Here is a tiny trained network, its code and every weight. The questions are about switching its units off for an input and a target symbol, where a switched-off unit gives its printed mean instead of its output.

import numpy as np


def w(rows, s, z=0):
    codes = np.array(rows[::2]) - 128.0
    scale = np.full(codes.shape[1], s)
    scale[-1] = z or s
    return codes * scale


def f(y):
    return y / 2 * (1 + np.tanh(0.7978845608 * (y + 0.044715 * y**3)))


def softmax(a):
    e = np.exp(a - a.max(-1, keepdims=True))
    return e / e.sum(-1, keepdims=True)


def log_softmax(a):
    a = a - a.max(-1, keepdims=True)
    return a - np.log(np.exp(a).sum(-1, keepdims=True))


def net(x, mask):
    ids = ['ΔΘΦΩβγεζημπψ'.index(c) for c in x.split()]
    T = len(ids)
    res = E[ids] + P[:T]
    u = 0
    for l in range(2):
        q, k, v = (res @ M[l].T for M in (Q, K, V))
        z = softmax(np.where(np.tri(T) > 0, q @ k.T / 4**0.5, -1e9)) @ v
        res = res + np.where(mask[u], z, O[l][:, -1]) @ O[l][:, :-1]
        u += 1
        y = f(res @ A[l][:, :-1].T + A[l][:, -1])
        res = res + np.where(mask[u : u + 12], y, B[l][:, -1]) @ B[l][:, :-1]
        u += 12
    return log_softmax(res[-1] @ U[:, :-1].T + U[:, -1])


Q, K, V, O, A, B = {}, {}, {}, {}, {}, {}
E = w([
[105,78,162],'Δ',
[67,163,126],'Θ',
[85,168,208],'Φ',
[147,132,246],'Ω',
[93,74,80],'β',
[83,89,126],'γ',
[102,75,112],'ε',
[71,102,138],'ζ',
[78,89,99],'η',
[168,106,195],'μ',
[127,60,125],'π',
[150,166,111],'ψ',
],0.012)
P = w([
[3,69,204],'0',
[38,89,191],'1',
[55,99,189],'2',
[65,107,182],'3',
[79,111,178],'4',
[92,115,177],'5',
[100,118,176],'6',
[106,122,167],'7',
[111,126,168],'8',
[121,127,163],'9',
[129,128,167],'10',
[127,135,162],'11',
[136,132,153],'12',
[149,127,158],'13',
],0.004)
Q[0] = w([
[193,213,88],'L0H0',
[183,169,3],'L0H0',
[170,26,135],'L0H0',
[223,146,79],'L0H0',
],0.0041)
K[0] = w([
[60,3,114],'L0H0',
[76,73,160],'L0H0',
[88,158,119],'L0H0',
[37,71,90],'L0H0',
],0.0051)
V[0] = w([
[32,2,158],'L0H0',
[194,194,57],'L0H0',
[243,238,119],'L0H0',
[117,178,134],'L0H0',
],0.0061)
O[0] = w([
[23,64,139,253],'L0H0',
[207,169,79,29],'L0H0',
[252,187,126,8],'L0H0',
[138,200,133,116],'L0H0',
],0.0042,0.0059)
A[0] = w([
[64,208,149,211],'L0N0',
[105,139,216,202],'L0N1',
[108,169,114,158],'L0N2',
[81,90,91,164],'L0N3',
[167,182,134,94],'L0N4',
[61,69,135,255],'L0N5',
[72,196,150,187],'L0N6',
[119,49,134,177],'L0N7',
[156,63,149,249],'L0N8',
[168,161,138,73],'L0N9',
[84,84,85,201],'L0N10',
[128,136,254,209],'L0N11',
],0.0083,0.0043)
B[0] = w([
[50,164,150,159],'L0N0',
[93,123,197,179],'L0N1',
[106,169,113,128],'L0N2',
[86,111,83,175],'L0N3',
[150,133,93,118],'L0N4',
[59,96,122,249],'L0N5',
[66,161,149,153],'L0N6',
[118,60,120,184],'L0N7',
[117,76,183,172],'L0N8',
[171,137,83,117],'L0N9',
[84,109,92,186],'L0N10',
[116,127,254,177],'L0N11',
],0.0086,0.014)
Q[1] = w([
[37,56,159],'L1H0',
[236,209,92],'L1H0',
[160,170,103],'L1H0',
[5,33,214],'L1H0',
],0.012)
K[1] = w([
[197,248,114],'L1H0',
[57,3,132],'L1H0',
[45,75,115],'L1H0',
[204,207,111],'L1H0',
],0.0057)
V[1] = w([
[127,177,255],'L1H0',
[192,21,126],'L1H0',
[70,240,120],'L1H0',
[133,174,243],'L1H0',
],0.0084)
O[1] = w([
[191,167,180,248],'L1H0',
[163,30,140,51],'L1H0',
[74,249,124,177],'L1H0',
[195,171,185,223],'L1H0',
],0.012,0.014)
A[1] = w([
[95,169,78,199],'L1N0',
[129,149,168,87],'L1N1',
[167,63,131,208],'L1N2',
[118,83,9,160],'L1N3',
[143,168,114,3],'L1N4',
[176,155,140,33],'L1N5',
[168,137,179,76],'L1N6',
[137,94,149,2],'L1N7',
[99,157,92,144],'L1N8',
[132,150,168,45],'L1N9',
[167,154,140,23],'L1N10',
[152,129,98,146],'L1N11',
],0.012,0.0031)
B[1] = w([
[198,144,186,186],'L1N0',
[149,127,97,253],'L1N1',
[162,12,171,161],'L1N2',
[207,95,18,161],'L1N3',
[53,79,106,152],'L1N4',
[103,136,85,175],'L1N5',
[137,130,79,225],'L1N6',
[108,47,170,151],'L1N7',
[189,156,145,172],'L1N8',
[143,124,80,244],'L1N9',
[96,126,76,171],'L1N10',
[42,16,2,123],'L1N11',
],0.0099,0.016)
U = w([
[67,102,212,50],'Δ',
[137,186,230,223],'Θ',
[66,189,35,124],'Φ',
[253,156,98,182],'Ω',
[165,120,58,28],'β',
[21,124,107,253],'γ',
[102,107,93,72],'ε',
[21,133,145,47],'ζ',
[114,128,72,76],'η',
[239,111,205,126],'μ',
[154,91,131,19],'π',
[149,129,127,35],'ψ',
],0.0066,0.005)

Each question gives the input, a string of symbols that net reads in full, and the target symbol t.
The units are the heads (4 rows each of Q, K, V and O) and the neurons (one row each of A and B). Each row of codes is followed by its name. A weight is (code - 128) times the scale printed after its matrix; where a second scale follows, it is the last column's (O, A, B and U).
mask holds one flag per unit, layer by layer, with each layer's heads first. A switched-off unit (its flag False) gives its mean, the last column of its rows in O or B, instead of its output. The means were averaged over made-up inputs and are rounded, as every weight is.
A unit's drop is (log p(t) with every unit on - log p(t) with that unit switched off) / (log p(t) with every unit on - log p(t) with every unit switched off).
The circuit of an input: a set's keep is (log p(t) with only the set's units on - log p(t) with every unit switched off) / (log p(t) with every unit on - log p(t) with every unit switched off). Starting from the 12 units with the biggest drops (on a tie, the unit counted first), units are removed one at a time, each time the one whose removal leaves the highest keep (on an exact tie, the one counted first), for as long as the keep stays at least 0.8.
circuit, biggest first: the units of the circuit, biggest drop first
top k neurons: the k neurons with the biggest drops, biggest first
k most important neurons of layer l: the k neurons of layer l with the biggest drops, biggest first
drop when u is switched off: that unit's drop, to one decimal
input Δ Δ β, target β: circuit, biggest first : L1H0, L1N3, L0N11, L0N1
input Θ η Θ Θ ε π Δ Θ β γ β μ Δ ε, target μ: circuit, biggest first : L1H0, L0N0, L0N3, L1N2
input β Δ γ, target γ: circuit, biggest first : L1H0, L0H0, L1N0
input Ω μ γ, target μ: circuit, biggest first : L1H0, L0N11
input ε Θ γ γ Δ ζ, target Θ: 2 most important neurons of layer 1 : L1N0, L1N8
input γ Δ β Δ β Θ Δ Θ η Δ Δ Δ γ π, target Θ: most important neuron of layer 1 : L1N0
input π Δ μ Δ γ ζ γ Ω Δ Θ η, target Θ: 3 most important neurons of layer 0 : L0N8, L0N1, L0N11
input γ π η Θ Δ β Ω π Θ Δ γ γ, target Θ: top 4 neurons : L0N8, L0N1, L0N11, L1N0
input Θ γ Φ γ ε μ Δ β β Δ Δ Θ π, target Θ: 3 most important neurons of layer 0 : L0N8, L0N7, L0N11
input Ω Θ Δ Δ Ω π γ ζ Θ Δ Δ Δ, target Θ: top 2 neurons : L0N8, L0N1
input Δ β η π Δ Δ ε γ Δ β Δ Θ Ω η, target Ω: top 2 neurons : L0N5, L0N10
input γ β Θ β Φ Δ γ Θ Ω Δ, target Ω: top 3 neurons : L0N5, L0N10, L0N3
input Δ ψ ζ γ β Δ Θ, target Θ: top 2 neurons : L0N7, L1N0
input γ Δ η Δ, target Δ: 2 most important neurons of layer 0 : L0N10, L0N3
input Δ Θ γ γ, target Θ: most important neuron of layer 0 : L0N0
input Δ μ ψ Ω Φ Φ ε Ω Δ Θ μ Θ β, target Θ: 2 most important neurons of layer 0 : L0N7, L0N8
input β π Ω η Δ, target Ω: top 2 neurons : L0N11, L1N6
input Δ Δ Δ η γ β π Ω Δ ζ, target Ω: top 2 neurons : L0N11, L1N6
input Ω Ω γ, target Ω: top 2 neurons : L0N11, L1N6
input Δ Δ Ω, target Ω: top 2 neurons : L1N6, L0N11
input ζ γ Δ Δ Ω Δ π Φ Θ Δ Θ, target Θ: top neuron : L1N0
input Δ π γ γ, target γ: drop when L1H0 is switched off : 0.9
input Δ Δ Φ μ Δ Δ Δ ε Δ Δ π π, target μ: drop when L1H0 is switched off : 1.2
input Δ Ω ε π, target Ω: 2 most important neurons of layer 0 : L0N11, L0N1
input μ γ Θ Φ π Δ γ ε, target Φ: drop when L1H0 is switched off : 1.2
